Each row is followed by its class.
25 -71 76 585 71 40 -224 -113 266 -1 11 -194 289 -236 278 338 108 137 -222 -325 342 -425 -277 57 -462 -47 83 -33 84 -66 185 -303 -18 181 -1 | L
-8 -545 -359 335 -166 -143 -246 142 -92 638 524 -217 -178 465 -460 93 676 60 98 16 336 579 -59 70 -28 -243 18 731 274 158 145 46 490 307 324 | P
-295 -38 -148 275 90 -159 -297 -216 73 6 -300 -397 459 190 15 65 477 -220 -582 99 626 5 -133 172 -420 -297 221 -175 591 -34 86 -259 -395 134 -209 | B
-59 83 43 161 93 47 60 260 -15 191 -220 -571 189 9 328 -91 -256 231 141 7 724 -6 117 9 387 491 145 -333 41 -305 406 -30 10 -31 99 | F
6 52 50 90 -234 -343 173 51 -204 237 -46 251 15 464 107 -457 464 -223 156 -38 133 287 188 -58 194 -249 245 -243 155 -115 72 3 -107 -255 -70 | N
-232 -493 -311 -385 -20 -427 177 60 2 -8 -28 -324 -634 652 88 -194 194 96 348 -527 -504 437 246 -95 803 -110 -65 -367 93 -30 -68 -390 28 639 172 | Z
103 164 170 24 -213 -23 359 60 154 28 -180 666 -108 -88 10 110 -114 -37 249 -164 -234 -207 49 -173 443 -6 -220 -366 -301 11 -140 226 31 -486 -428 | U
-75 -270 74 600 -636 -127 132 136 -6 453 122 419 127 83 -121 -157 385 284 88 -32 28 218 -139 -83 155 -40 27 471 -171 147 266 4 100 156 30 | U
42 -607 579 536 -470 -119 534 100 -357 399 350 -200 179 746 3 -42 136 502 12 -853 230 212 -134 79 102 351 259 560 140 9 226 379 16 396 199 | K
79 399 -129 -705 252 37 127 576 722 -552 -750 158 152 -192 39 184 -252 -1 -194 161 -379 -730 27 50 371 36 57 -395 -296 19 -178 46 -511 -210 -268 | D
-166 93 595 104 233 455 212 -181 143 -581 -534 27 411 -680 348 540 -639 183 -226 62 178 -692 -235 19 -476 359 -291 -183 -63 -141 -202 149 -299 -51 -411 | N
211 -168 93 289 178 -84 39 -138 -88 205 -207 68 181 212 22 247 209 -148 -271 77 721 -14 35 91 -237 152 -1 595 -55 45 124 202 -46 -16 197 | N
346 -163 684 724 -242 107 335 -154 51 447 45 158 91 70 281 140 -225 85 -323 -467 660 -85 48 143 -378 173 73 462 -51 50 160 582 96 -26 -216 | Z
290 -407 568 347 32 100 438 -262 415 164 -363 284 -140 -25 484 385 -149 368 -480 -874 168 -197 184 55 -187 141 -148 438 -565 102 297 301 50 105 -153 | K
-175 276 -125 -151 279 -188 -158 -179 131 342 -18 313 -171 -256 -207 -275 111 -380 -45 183 154 -80 160 -47 132 -710 -48 -415 -30 -130 7 -268 394 -546 -209 | D
306 359 -94 137 -339 174 -166 453 633 166 136 16 -16 -265 -195 333 236 157 -57 130 157 -216 -303 276 358 16 45 284 44 127 -15 108 3 -307 -14 | C
-106 85 406 316 254 202 -29 -229 -1 -145 -4 7 61 -573 245 596 -631 303 -52 23 251 -237 -95 5 -416 251 -560 -45 -198 -275 6 121 282 -34 -241 | N
58 435 -280 -244 341 -105 -189 585 238 -259 -237 -172 -8 -102 -96 158 -254 -298 232 421 66 -163 25 -43 291 42 -61 -255 139 -31 -157 55 51 -387 -15 | F
-21 -469 148 160 -405 43 297 -194 -26 330 323 422 -413 147 -166 -30 -67 129 -19 -409 -44 455 142 -115 50 -105 -252 392 -412 233 90 326 617 28 -75 | Z
-24 5 128 -209 47 65 157 -95 116 -110 -404 58 -5 -32 46 -28 34 -123 -119 5 52 -231 62 161 332 81 -3 -369 -128 -100 -23 -120 -98 -40 -210 | K
318 -372 -209 -70 426 -141 -20 25 296 276 -130 -225 -352 298 162 90 351 -290 255 -18 330 256 321 -101 202 1 -5 -159 -50 -83 105 -8 51 278 198 | B
-2 -205 223 115 60 -120 139 -271 1 281 -79 -73 55 -81 -97 49 -224 165 -366 23 208 239 35 142 -222 204 -155 684 -288 124 72 417 167 125 -18 | X
331 -353 698 178 -366 190 618 165 292 44 -142 31 -364 555 634 360 -162 295 12 -718 58 -305 94 66 296 319 -1 -304 -31 -6 -97 197 -85 342 -126 | B
104 271 -456 -162 157 -242 -289 218 -58 -217 -273 -58 75 213 197 24 273 -248 217 221 -269 -110 91 -12 299 -52 -36 -251 169 100 147 -398 -368 -54 -22 | Z
147 534 49 -458 115 -29 212 405 339 -352 52 70 -70 -18 -60 60 -545 -157 342 -39 -381 -339 48 -59 471 -215 -45 -585 123 -67 -256 222 182 -430 -271 | F
-107 -26 -216 11 -98 2 -199 268 -94 220 -230 63 171 -306 -180 -214 1 -114 268 412 197 153 109 -106 80 123 2 -116 -189 -17 146 -48 103 -4 -218 | X
-220 421 -533 -106 -624 -142 -113 781 203 -119 26 -90 -38 46 -38 -53 -4 366 407 -536 -409 -171 -193 95 899 41 211 -421 -119 -149 270 -546 -30 -161 -227 | T
35 -74 300 -203 -163 74 357 132 284 -137 -357 -293 20 76 273 377 -359 500 19 -299 -111 -316 -21 121 392 199 -97 -275 -27 -181 211 -87 -226 217 -266 | D
14 -625 -210 279 -523 -99 267 173 -54 356 -93 128 -284 593 -80 -258 712 39 -127 -375 -29 52 0 116 419 -57 326 182 -36 226 149 -92 -169 -11 205 | T
-193 -87 -238 156 198 -222 -176 -293 -55 -66 -467 -48 346 -60 -35 3 264 5 -736 -314 79 -183 -79 238 -373 -187 142 187 -122 -23 111 -273 -502 105 -173 | L
-240 -66 -591 306 64 -88 -289 243 171 420 -145 127 -144 -414 -569 -234 311 -140 -247 347 -27 7 -197 39 151 -120 85 360 -259 143 -80 -21 110 -363 85 | Z
-106 -28 76 196 -595 -97 404 170 -305 -389 -102 485 -108 372 384 -291 -218 208 419 -624 -849 143 115 -276 418 123 -24 -691 46 50 -180 -32 -185 60 -369 | L
-198 133 -265 -110 368 228 -59 72 383 -257 -474 373 -65 -709 -123 432 -449 119 -277 107 -313 -424 -50 -18 -237 80 -341 27 -547 148 -348 66 372 -366 -173 | X
245 423 14 70 470 -69 -181 -69 246 -168 -256 -772 209 87 273 361 -167 -278 -213 -252 422 -418 8 384 -34 108 221 -787 612 -290 -56 -55 -423 7 -272 | U
346 191 -219 -49 162 -385 109 -128 -147 212 451 -348 -206 507 -68 -220 34 -174 60 -805 114 96 -24 115 427 -48 351 -229 154 -152 -140 61 -13 -253 240 | P
216 -24 72 315 -46 -100 313 42 136 120 -353 94 346 6 12 286 -85 237 97 -138 136 -25 28 43 242 335 -114 256 -198 21 195 409 62 -32 -294 | D
-37 -82 144 42 551 148 -129 -113 326 159 -156 390 26 -589 -330 94 195 -253 -370 509 405 -348 45 -6 -508 -525 -93 361 -253 -54 -68 118 537 -520 128 | X
446 245 547 371 45 -14 393 -211 130 -170 -289 132 251 -41 515 413 -402 174 -44 -666 -41 -600 -96 82 62 672 -53 -497 -300 -260 -51 373 -434 -69 -540 | L
191 161 -19 190 84 -171 91 -9 116 213 121 -309 -19 109 279 232 -149 314 67 -493 175 143 20 58 163 384 -7 192 -270 -162 482 140 5 -219 84 | T
44 317 -196 -656 166 60 -38 1 334 -737 -657 244 178 -169 122 119 -39 -198 -227 476 -352 -280 95 -57 -55 -3 -89 -454 -123 34 -369 -76 -449 147 -290 | F
142 206 611 154 377 -16 282 -595 -341 -82 -178 454 271 -68 330 -14 -443 -368 50 156 388 100 341 -307 -515 188 -220 -102 -9 7 -219 608 251 -252 -251 | K
-140 323 -354 -173 326 -241 -189 331 317 349 -199 -265 39 -115 -153 -200 -57 156 -126 213 353 130 180 -21 478 -218 101 -97 -146 -172 515 -178 384 -584 216 | F
450 256 205 264 325 -118 334 96 306 273 -145 -194 -20 89 297 173 -564 129 96 -816 -68 -219 106 44 319 416 120 -439 -184 -189 163 451 -86 -278 -295 | N
189 288 320 308 -64 82 209 -31 140 -43 226 -70 457 20 243 304 -511 582 -34 -692 49 -166 -279 -88 -74 462 64 116 -67 -85 212 294 -14 -139 -80 | L
254 -178 575 435 -142 6 410 -527 137 320 -70 207 116 -144 78 350 -266 329 -591 -489 566 -98 -63 192 -364 266 -75 757 -377 36 174 553 -4 -210 -86 | U
-119 -90 370 316 5 -326 285 -558 -223 -120 53 -613 -24 433 654 20 -110 266 -102 -888 145 62 19 98 125 21 40 -740 298 -548 304 -415 -270 446 -146 | F
-78 -540 381 323 -261 157 164 5 50 318 107 -174 -80 -48 144 113 -93 385 -180 -226 498 -48 -133 135 -123 142 -115 319 -216 -76 159 -37 149 496 67 | D
-76 420 443 84 -111 -1 272 -125 -47 -275 -114 158 337 -415 -51 133 -691 2 -34 143 66 -185 -152 71 -134 125 -189 -96 86 -30 -344 439 9 -366 -430 | C
46 -166 267 -105 185 354 72 -126 411 -97 -597 330 -42 -652 69 432 -445 16 3 663 -60 -70 273 -55 -279 78 -577 -219 -210 108 -235 411 358 93 -577 | K
-43 -241 93 248 -471 181 215 170 324 28 -271 119 22 -281 1 258 -91 564 -523 -580 294 -303 -261 193 31 259 63 529 -683 -73 206 -15 -18 9 -126 | C
201 -131 470 226 105 -60 334 -250 165 162 262 296 -120 77 44 212 -373 198 -31 -531 -74 -78 -43 -86 50 14 -286 65 -106 -20 -110 406 256 30 -192 | D
-164 -189 218 506 284 84 -19 -278 -109 12 -516 100 160 -397 77 188 30 -168 -22 425 139 -141 33 -94 -297 150 -232 -403 111 -131 -191 25 -44 158 -305 | Z
437 213 205 176 -662 81 256 129 74 72 87 -105 -117 462 643 34 37 34 416 -646 158 -4 140 201 461 411 220 -714 296 -170 63 71 -512 257 -489 | U
484 9 -19 -45 -52 -36 153 788 606 79 -199 -71 -58 448 321 221 -23 53 354 -18 117 -232 121 -47 572 -72 64 -87 144 49 110 98 -134 225 32 | L
-81 14 -174 -214 -31 -104 -36 -8 -59 -152 124 311 -182 23 -236 -167 23 -188 84 232 -610 24 -31 -74 122 -270 -171 -138 58 188 -276 -37 37 -71 -82 | F
-216 354 72 -60 -64 -46 -58 365 322 -167 -119 -276 249 -147 65 -89 -312 126 -5 -254 18 -209 -58 240 240 -222 133 -476 200 -263 241 -257 106 -117 -397 | X
-33 108 42 16 -417 33 201 471 104 -436 -434 394 252 37 14 91 -163 14 144 -96 -161 -352 -205 -78 242 222 36 -178 -46 55 -306 20 -155 25 -469 | D
27 -190 156 579 -40 163 40 -19 189 328 -492 149 313 -361 -155 172 260 -30 -329 624 588 -253 -167 29 -210 270 36 253 -68 10 -13 336 -224 -90 -85 | N
32 651 -385 -451 -16 -360 -13 462 30 -101 42 164 110 55 -270 -339 -197 -124 678 208 -631 226 52 -111 821 50 3 -413 112 -22 -27 64 -84 -466 -254 | F
283 -207 732 148 189 66 468 -531 -233 214 -298 608 -146 222 483 171 -160 -370 58 31 387 10 445 -184 -201 240 -349 -237 -303 94 -81 381 139 -64 -195 | B
58 17 768 -183 -559 15 612 -153 -156 -270 -345 302 65 -97 402 39 -488 60 444 207 -45 -12 203 84 395 391 -386 -608 -236 -170 -52 127 -169 341 -565 | F
517 76 264 154 175 99 113 41 -101 -16 151 120 -35 154 136 224 -245 -213 83 -198 8 -231 5 95 -309 267 -9 72 53 8 -368 488 -14 -15 -144 | K
237 -90 81 198 -350 -298 275 105 -94 359 193 292 183 693 -214 -192 317 -135 19 -526 162 246 -12 48 376 -35 189 52 159 148 -47 419 -210 -61 -242 | L
55 119 128 -154 -129 85 261 351 456 249 245 10 -50 -256 -179 14 -420 411 179 -679 81 -148 -101 -34 470 145 95 165 -427 -56 165 343 414 -436 -160 | C
169 -119 435 87 63 -107 214 -318 -47 225 -375 72 155 181 265 -1 -199 -89 -249 -289 337 -197 129 33 -163 46 58 -390 96 -119 -101 129 -146 109 -513 | X
-183 112 -449 -172 325 -199 -308 -6 121 -177 -50 88 85 -3 -45 -407 568 -224 -204 98 -141 133 161 -84 -226 -665 276 37 31 57 139 -391 105 -242 386 | L
313 209 602 148 108 170 399 6 -19 156 -93 304 398 -97 10 190 -388 116 -36 -298 141 -444 -107 53 -145 534 106 136 -268 -36 -62 624 -147 -360 -220 | N
-123 306 710 90 501 213 338 247 219 -68 -590 109 576 -587 101 288 -868 306 39 24 553 -475 47 -94 -250 295 -52 31 -190 -507 161 455 349 -554 -471 | K
220 457 -283 -54 -41 -284 -124 423 162 421 279 224 216 49 -439 -113 5 -60 299 -203 33 207 -4 -103 529 -136 66 407 -288 97 336 244 329 -462 -176 | B
260 133 374 166 211 -99 68 -440 -305 119 699 -365 -90 140 289 116 -425 58 85 -727 638 200 28 56 -165 138 -97 235 -80 -320 186 166 396 71 208 | N
-187 -424 -305 -29 -210 -258 -81 105 -215 82 -38 -269 -314 74 -259 -120 366 95 -14 -125 -233 167 -110 159 391 -101 -53 138 -251 -157 52 -422 -121 410 79 | K
33 434 127 -57 512 145 -232 -302 129 -406 -307 0 426 -414 302 183 -48 -264 -449 -182 507 -387 111 156 -692 -155 117 -351 53 -191 -22 -96 -177 -301 -218 | P
237 19 477 64 -52 -77 315 -100 295 566 -18 421 188 189 -130 -80 -111 -163 -376 -579 768 64 189 65 -55 -124 163 349 -102 163 11 742 130 -322 -448 | P
288 -218 -105 -66 132 -99 180 316 578 274 -213 -92 -229 302 -182 459 84 159 -197 -580 131 -173 -1 255 328 -272 70 527 -73 73 51 50 283 -4 25 | U
352 -176 -179 224 186 -147 -182 -187 131 722 297 290 -182 305 -413 -292 752 -496 -305 149 630 354 185 48 -214 -554 286 596 -49 80 149 229 541 -269 319 | N
-7 -383 179 -242 76 -114 84 42 -69 203 72 -228 -196 400 -71 -182 -96 269 -292 -370 199 141 4 42 60 -89 124 498 -137 -167 154 -33 272 110 136 | L
494 368 144 307 -94 99 47 98 552 -25 158 -468 23 -166 231 554 -167 181 122 -387 343 -349 -167 262 146 278 169 -189 276 -189 3 192 -40 -32 -23 | Z
397 -5 318 71 327 -118 -11 -100 -64 373 392 247 -59 312 -205 -62 252 -424 -232 -72 623 62 118 -37 -323 -386 127 543 -103 15 -87 341 478 -167 327 | P
286 -110 829 201 -264 84 475 -374 238 91 362 298 -44 209 276 200 -205 268 -184 -631 328 17 23 -62 -183 -131 -93 89 -82 -38 -31 368 444 164 -59 | D
